Below is a small trained network, with its code and all its weights. Each question gives an input and a target symbol and asks what happens when units are switched off, that is, made to give their printed mean instead of their output.

import numpy as np


def w(rows, s, z=0):
    codes = np.array(rows[::2]) - 128.0
    scale = np.full(codes.shape[1], s)
    scale[-1] = z or s
    return codes * scale


def norm(h):
    return h / np.sqrt((h * h).mean(-1, keepdims=True) + 1e-5)


def softmax(a):
    e = np.exp(a - a.max(-1, keepdims=True))
    return e / e.sum(-1, keepdims=True)


def log_softmax(a):
    a = a - a.max(-1, keepdims=True)
    return a - np.log(np.exp(a).sum(-1, keepdims=True))


def net(x, mask):
    ids = ['βδεθλξπφω'.index(c) for c in x.split()]
    T = len(ids)
    res = E[ids] + P[:T]
    u = 0
    for l in range(3):
        r = norm(res)
        for j in range(2):
            rows = slice(2 * j, 2 * j + 2)
            q, k, v = (r @ M[l][rows].T for M in (Q, K, V))
            z = softmax(np.where(np.tri(T) > 0, q @ k.T / 2**0.5, -1e9)) @ v
            o = O[l][rows]
            res = res + np.where(mask[u + j], z, o[:, -1]) @ o[:, :-1]
        u += 2
    return log_softmax(norm(res)[-1] @ U[:, :-1].T + U[:, -1])


Q, K, V, O = {}, {}, {}, {}
E = w([
[100,48,180,75,183,99,159,116,144],'β',
[252,130,120,103,138,179,205,188,188],'δ',
[134,5,157,129,72,168,54,124,75],'ε',
[157,177,101,32,117,224,152,160,89],'θ',
[190,109,55,138,156,138,100,158,125],'λ',
[139,48,77,32,119,131,102,96,167],'ξ',
[113,102,111,127,217,192,145,151,79],'π',
[93,121,137,156,147,181,57,192,197],'φ',
[72,134,107,133,110,114,168,220,95],'ω',
],0.023)
P = w([
[129,103,166,77,229,10,103,51,131],'0',
[103,58,165,100,185,80,119,71,118],'1',
[97,63,155,110,160,124,132,96,129],'2',
[101,80,151,120,146,139,138,119,146],'3',
[116,88,128,116,111,166,148,136,170],'4',
[131,114,124,108,101,178,142,167,186],'5',
[148,105,137,101,97,190,123,204,182],'6',
[181,114,134,43,100,151,111,255,226],'7',
],0.0085)
Q[0] = w([
[138,73,110,91,109,162,114,191,151],'L0H1',
[147,203,114,150,113,83,108,2,78],'L0H1',
[107,134,148,116,124,143,106,118,144],'L0H2',
[120,113,132,133,134,147,82,115,164],'L0H2',
],0.046)
K[0] = w([
[120,147,59,133,61,102,103,195,169],'L0H1',
[240,143,129,112,145,122,83,4,101],'L0H1',
[86,140,155,106,110,144,83,96,158],'L0H2',
[102,108,129,158,134,142,46,82,193],'L0H2',
],0.027)
V[0] = w([
[82,122,172,127,192,86,139,148,147],'L0H1',
[103,154,111,172,5,134,123,119,157],'L0H1',
[118,108,125,99,49,74,120,179,137],'L0H2',
[150,120,151,96,106,150,108,71,148],'L0H2',
],0.024)
O[0] = w([
[78,42,130,124,146,188,184,136,188,252],'L0H1',
[98,84,80,102,41,2,50,213,182,77],'L0H1',
[43,37,148,153,150,20,144,123,109,106],'L0H2',
[134,130,216,65,78,188,146,105,130,118],'L0H2',
],0.0095,0.016)
Q[1] = w([
[20,3,107,74,158,148,131,121,218],'L1H1',
[100,153,188,203,83,133,127,142,92],'L1H1',
[94,94,65,144,162,203,108,216,154],'L1H2',
[99,22,97,113,145,163,85,129,151],'L1H2',
],0.032)
K[1] = w([
[4,121,128,153,191,96,197,134,110],'L1H1',
[124,47,167,155,88,139,64,115,109],'L1H1',
[62,180,129,188,116,101,127,187,133],'L1H2',
[34,117,117,178,126,103,111,128,156],'L1H2',
],0.034)
V[1] = w([
[140,81,253,233,105,107,90,86,67],'L1H1',
[87,111,107,86,233,188,139,66,155],'L1H1',
[159,88,99,72,115,25,253,16,56],'L1H2',
[144,55,104,54,141,192,46,66,172],'L1H2',
],0.021)
O[1] = w([
[131,118,51,161,58,180,122,157,108,113],'L1H1',
[58,146,107,105,90,48,50,146,189,253],'L1H1',
[252,77,202,133,141,125,150,110,81,10],'L1H2',
[82,142,209,207,106,122,92,169,129,183],'L1H2',
],0.014,0.041)
Q[2] = w([
[241,95,185,149,213,195,252,88,79],'L2H1',
[131,35,144,12,68,132,170,169,187],'L2H1',
[92,51,75,120,192,51,35,96,77],'L2H2',
[76,102,159,36,120,162,147,179,56],'L2H2',
],0.02)
K[2] = w([
[249,101,118,84,205,17,225,173,48],'L2H1',
[137,12,122,19,108,214,107,210,198],'L2H1',
[84,108,107,159,112,44,100,70,123],'L2H2',
[65,67,149,25,156,139,123,203,76],'L2H2',
],0.019)
V[2] = w([
[130,113,98,188,186,97,154,187,81],'L2H1',
[167,137,57,110,74,121,70,203,186],'L2H1',
[45,143,112,149,169,116,96,79,2],'L2H2',
[51,139,211,93,118,99,194,168,66],'L2H2',
],0.024)
O[2] = w([
[149,114,172,87,87,198,107,32,190,13],'L2H1',
[5,187,151,156,198,106,79,175,126,251],'L2H1',
[111,148,64,159,5,89,145,18,183,163],'L2H2',
[60,142,75,36,90,148,172,10,130,181],'L2H2',
],0.011,0.013)
U = w([
[104,64,126,77,141,170,206,74,159,168],'β',
[172,126,159,54,189,156,155,225,136,212],'δ',
[113,101,135,148,69,203,130,160,43,128],'ε',
[150,237,152,41,106,132,155,106,72,130],'θ',
[198,180,144,178,148,112,94,89,167,112],'λ',
[136,127,248,74,107,53,85,111,97,7],'ξ',
[101,179,120,183,190,254,185,83,106,67],'π',
[42,181,129,90,136,139,106,159,177,170],'φ',
[131,106,85,103,136,23,167,164,61,1],'ω',
],0.0096,0.0037)

Each question gives the input, a string of symbols that net reads in full, and the target symbol t.
The units are the heads (2 rows each of Q, K, V and O). Each row of codes is followed by its name. A weight is (code - 128) times the scale printed after its matrix; where a second scale follows, it is the last column's (O and U).
mask holds one flag per head, layer by layer. A switched-off head (its flag False) gives its mean, the last column of its rows in O, instead of its output. The means were averaged over made-up inputs and are rounded, as every weight is.
A unit's drop is (log p(t) with every unit on - log p(t) with that unit switched off) / (log p(t) with every unit on - log p(t) with every unit switched off).
The circuit of an input: a set's keep is (log p(t) with only the set's units on - log p(t) with every unit switched off) / (log p(t) with every unit on - log p(t) with every unit switched off). Starting from all 6 units, units are removed one at a time, each time the one whose removal leaves the highest keep (on an exact tie, the one counted first), for as long as the keep stays at least 0.8.
units of the circuit, in order: the units of the circuit, biggest drop first
unit that matters most: the unit with the biggest drop
which heads matter: for each layer, one digit per head in row order, 1 if its drop is at least 0.15 and else 0, layers parted by /
input θ β ε, target ε: which heads matter	10 / 10 / 00
input ε θ θ θ β, target β: units of the circuit, in order	(L1H2; L0H1; L2H1)
input θ φ ω θ ω θ, target ω: units of the circuit, in order	(L1H2; L0H2)
input π ε ξ δ, target δ: units of the circuit, in order	(L1H2; L0H1; L2H2)
input δ ξ ω θ β θ θ φ, target β: which heads matter	01 / 11 / 00
input θ π ε, target ε: units of the circuit, in order	(L1H1; L0H1)
input θ φ λ ω φ ω β, target ω: which heads matter	11 / 11 / 00
input δ θ ω φ δ, target δ: which heads matter	01 / 11 / 01
input θ φ δ φ β ω θ, target δ: which heads matter	01 / 11 / 01
input π φ θ ω θ δ φ, target δ: units of the circuit, in order	(L1H2; L0H2; L1H1)
input δ δ φ δ β β φ ω, target β: units of the circuit, in order	(L0H2; L1H1; L1H2; L2H1)
input ω φ δ ξ θ φ ω δ, target ω: which heads matter	11 / 01 / 00
input θ π π δ π, target π: units of the circuit, in order	(L0H1; L1H2)
input θ ω φ π, target β: which heads matter	01 / 11 / 00
input δ δ ω ξ δ β π ε, target β: which heads matter	01 / 11 / 10
input ξ θ λ, target λ: units of the circuit, in order	(L0H1; L1H2; L2H2)
input π ε ω θ φ, target β: unit that matters most	L1H1
input δ ω φ θ ω, target ω: unit that matters most	L0H2
input δ θ ξ, target ξ: which heads matter	00 / 01 / 00
input π θ φ π ω ξ, target β: units of the circuit, in order	(L0H2; L1H2; L1H1)
